Below is a small trained network, with its code and all its weights. Each question gives an input and a class and asks what happens when units are switched off, that is, made to give their printed mean instead of their output.

import numpy as np


def w(rows, s, z=0):
    codes = np.array(rows[::2]) - 128.0
    scale = np.full(codes.shape[1], s)
    scale[-1] = z or s
    return codes * scale


def norm(h):
    return h / np.sqrt((h * h).mean(-1, keepdims=True) + 1e-5)


def f(y):
    return y / 2 * (1 + np.tanh(0.7978845608 * (y + 0.044715 * y**3)))


def log_softmax(a):
    a = a - a.max(-1, keepdims=True)
    return a - np.log(np.exp(a).sum(-1, keepdims=True))


def net(x, mask):
    res = np.array(x, float).reshape(1, 7) / 4 @ E
    u = 0
    for l in range(3):
        y = f(norm(res) @ A[l][:, :-1].T + A[l][:, -1])
        res = res + np.where(mask[u : u + 8], y, B[l][:, -1]) @ B[l][:, :-1]
        u += 8
    return log_softmax(norm(res)[-1] @ U[:, :-1].T + U[:, -1])


A, B = {}, {}
E = w([
[214,26,207,121,181,194,126,45,143,101],'x0',
[123,128,120,140,123,138,128,121,110,129],'x1',
[131,126,130,121,128,123,131,126,130,126],'x2',
[140,119,117,138,136,126,135,149,120,136],'x3',
[122,138,133,142,129,143,122,132,139,138],'x4',
[172,91,2,64,149,216,151,90,218,127],'x5',
[87,191,161,149,234,161,209,132,123,21],'x6',
],0.0065)
A[0] = w([
[54,254,84,67,171,147,218,191,106,92,6],'L0N1',
[129,134,79,91,25,106,117,174,106,234,42],'L0N2',
[150,52,182,117,87,116,75,127,76,187,8],'L0N3',
[138,178,23,90,67,167,115,177,161,107,104],'L0N4',
[132,115,202,144,109,67,52,105,93,206,65],'L0N5',
[64,242,116,141,125,32,74,173,79,136,60],'L0N6',
[162,125,104,92,112,58,139,74,133,62,198],'L0N7',
[149,155,112,109,76,188,227,138,152,53,59],'L0N8',
],0.0057,0.002)
B[0] = w([
[58,2,82,142,219,113,139,113,147,117,229],'L0N1',
[100,195,152,107,124,147,139,161,107,124,254],'L0N2',
[119,115,152,173,53,117,110,121,190,95,205],'L0N3',
[149,159,108,60,158,127,63,162,78,147,222],'L0N4',
[115,74,130,123,113,178,160,113,143,132,225],'L0N5',
[185,104,89,108,42,143,222,124,155,130,252],'L0N6',
[93,145,107,166,104,176,123,141,114,175,156],'L0N7',
[103,174,83,189,167,123,152,111,123,189,169],'L0N8',
],0.0079,0.0044)
A[1] = w([
[199,143,153,100,68,163,154,161,86,158,124],'L1N1',
[131,174,218,172,202,113,114,129,72,64,80],'L1N2',
[70,44,219,197,113,106,186,124,121,94,198],'L1N3',
[143,213,64,95,134,110,86,143,127,191,77],'L1N4',
[63,222,125,164,73,39,215,200,131,103,92],'L1N5',
[129,147,67,123,160,92,255,111,161,61,134],'L1N6',
[254,40,158,133,86,146,45,70,142,175,5],'L1N7',
[122,84,157,128,112,166,168,139,100,161,138],'L1N8',
],0.0067,0.003)
B[1] = w([
[149,178,67,132,185,142,146,95,163,156,178],'L1N1',
[135,214,28,15,140,40,98,139,99,150,159],'L1N2',
[155,162,149,92,75,137,134,181,53,117,255],'L1N3',
[140,132,154,52,119,97,112,138,75,2,181],'L1N4',
[142,86,185,185,156,140,91,51,166,183,196],'L1N5',
[158,76,217,156,97,198,77,148,122,110,218],'L1N6',
[19,92,122,171,228,113,128,154,102,133,223],'L1N7',
[168,188,111,142,105,107,131,160,152,117,165],'L1N8',
],0.0081,0.0065)
A[2] = w([
[184,131,34,123,201,194,107,95,178,52,42],'L2N1',
[98,125,68,208,115,161,140,83,175,116,136],'L2N2',
[249,154,129,143,3,111,202,80,176,223,130],'L2N3',
[81,78,187,199,71,73,143,167,69,132,5],'L2N4',
[211,155,159,153,170,186,222,77,143,140,44],'L2N5',
[164,92,207,203,128,174,139,125,130,93,58],'L2N6',
[50,52,54,112,216,117,164,148,136,135,149],'L2N7',
[161,121,206,172,170,176,181,165,61,163,237],'L2N8',
],0.0069,0.0018)
B[2] = w([
[120,94,166,171,104,116,130,130,121,159,239],'L2N1',
[106,139,109,132,127,99,115,133,101,127,166],'L2N2',
[92,99,75,134,252,97,108,81,102,144,231],'L2N3',
[148,97,163,151,107,190,142,151,164,100,233],'L2N4',
[125,128,126,145,81,138,145,206,132,95,169],'L2N5',
[136,151,149,130,88,107,138,147,141,95,224],'L2N6',
[139,163,130,129,136,98,129,91,122,153,253],'L2N7',
[135,159,103,105,80,130,107,115,185,120,254],'L2N8',
],0.013,0.0055)
U = w([
[86,89,77,175,245,92,120,44,137,216,255],'0',
[154,116,190,181,37,166,154,146,206,63,42],'1',
[181,239,79,1,118,99,116,134,90,103,69],'2',
],0.0097,0.00062)

Each question gives the input, the list of numbers given to net, and the class t.
The units are the neurons (one row each of A and B). Each row of codes is followed by its name. A weight is (code - 128) times the scale printed after its matrix; where a second scale follows, it is the last column's (A, B and U).
mask holds one flag per neuron, layer by layer. A switched-off neuron (its flag False) gives its mean, the last column of its row in B, instead of its output. The means were averaged over made-up inputs and are rounded, as every weight is.
A unit's drop is (log p(t) with every unit on - log p(t) with that unit switched off) / (log p(t) with every unit on - log p(t) with every unit switched off).
The circuit of an input: a set's keep is (log p(t) with only the set's units on - log p(t) with every unit switched off) / (log p(t) with every unit on - log p(t) with every unit switched off). Starting from the 12 units with the biggest drops (on a tie, the unit counted first), units are removed one at a time, each time the one whose removal leaves the highest keep (on an exact tie, the one counted first), for as long as the keep stays at least 0.8.
circuit, biggest first: the units of the circuit, biggest drop first
most important unit: the unit with the biggest drop
top k neurons: the k neurons with the biggest drops, biggest first
k most important neurons of layer l: the k neurons of layer l with the biggest drops, biggest first
drop of u: that unit's drop, to one decimal
input [1,-3,-4,-6,-5,0,2], class 2: circuit, biggest first => [L0N6, L1N2]
input [1,3,8,5,5,-5,5], class 2: most important unit => L1N2
input [6,-3,-8,7,6,0,6], class 2: 3 most important neurons of layer 0 => [L0N6, L0N5, L0N1]
input [1,5,6,-7,4,-5,1], class 2: 4 most important neurons of layer 2 => [L2N3, L2N1, L2N8, L2N5]
input [-1,7,-8,0,7,2,6], class 0: top 2 neurons => [L0N1, L0N6]
input [-7,3,2,-6,-4,-2,4], class 1: circuit, biggest first => [L1N6, L0N6]
input [-7,7,-5,-4,-2,-1,4], class 1: top 2 neurons => [L0N6, L1N6]
input [1,-1,-2,-2,3,-7,5], class 2: 2 most important neurons of layer 1 => [L1N2, L1N3]
input [-6,-8,7,6,8,1,3], class 0: top 2 neurons => [L0N1, L0N4]
input [-2,8,3,3,0,0,-7], class 0: 2 most important neurons of layer 0 => [L0N3, L0N2]
input [7,-8,4,-1,-1,6,-1], class 0: top 2 neurons => [L1N7, L0N6]
input [1,-4,0,-1,8,1,-6], class 0: top 2 neurons => [L1N3, L1N6]
input [-1,-6,-2,3,-6,8,5], class 0: top 2 neurons => [L0N1, L0N6]
input [4,-3,-7,-2,-3,-3,5], class 2: circuit, biggest first => [L1N2]
input [2,-4,0,-2,8,-5,8], class 2: drop of L1N2 => 1.4
input [7,-1,-3,1,5,-7,2], class 2: drop of L1N2 => 0.8
input [1,6,-7,7,-1,1,-2], class 0: drop of L1N3 => 0.2
input [-8,-3,5,-2,0,7,4], class 0: drop of L0N1 => 1.6
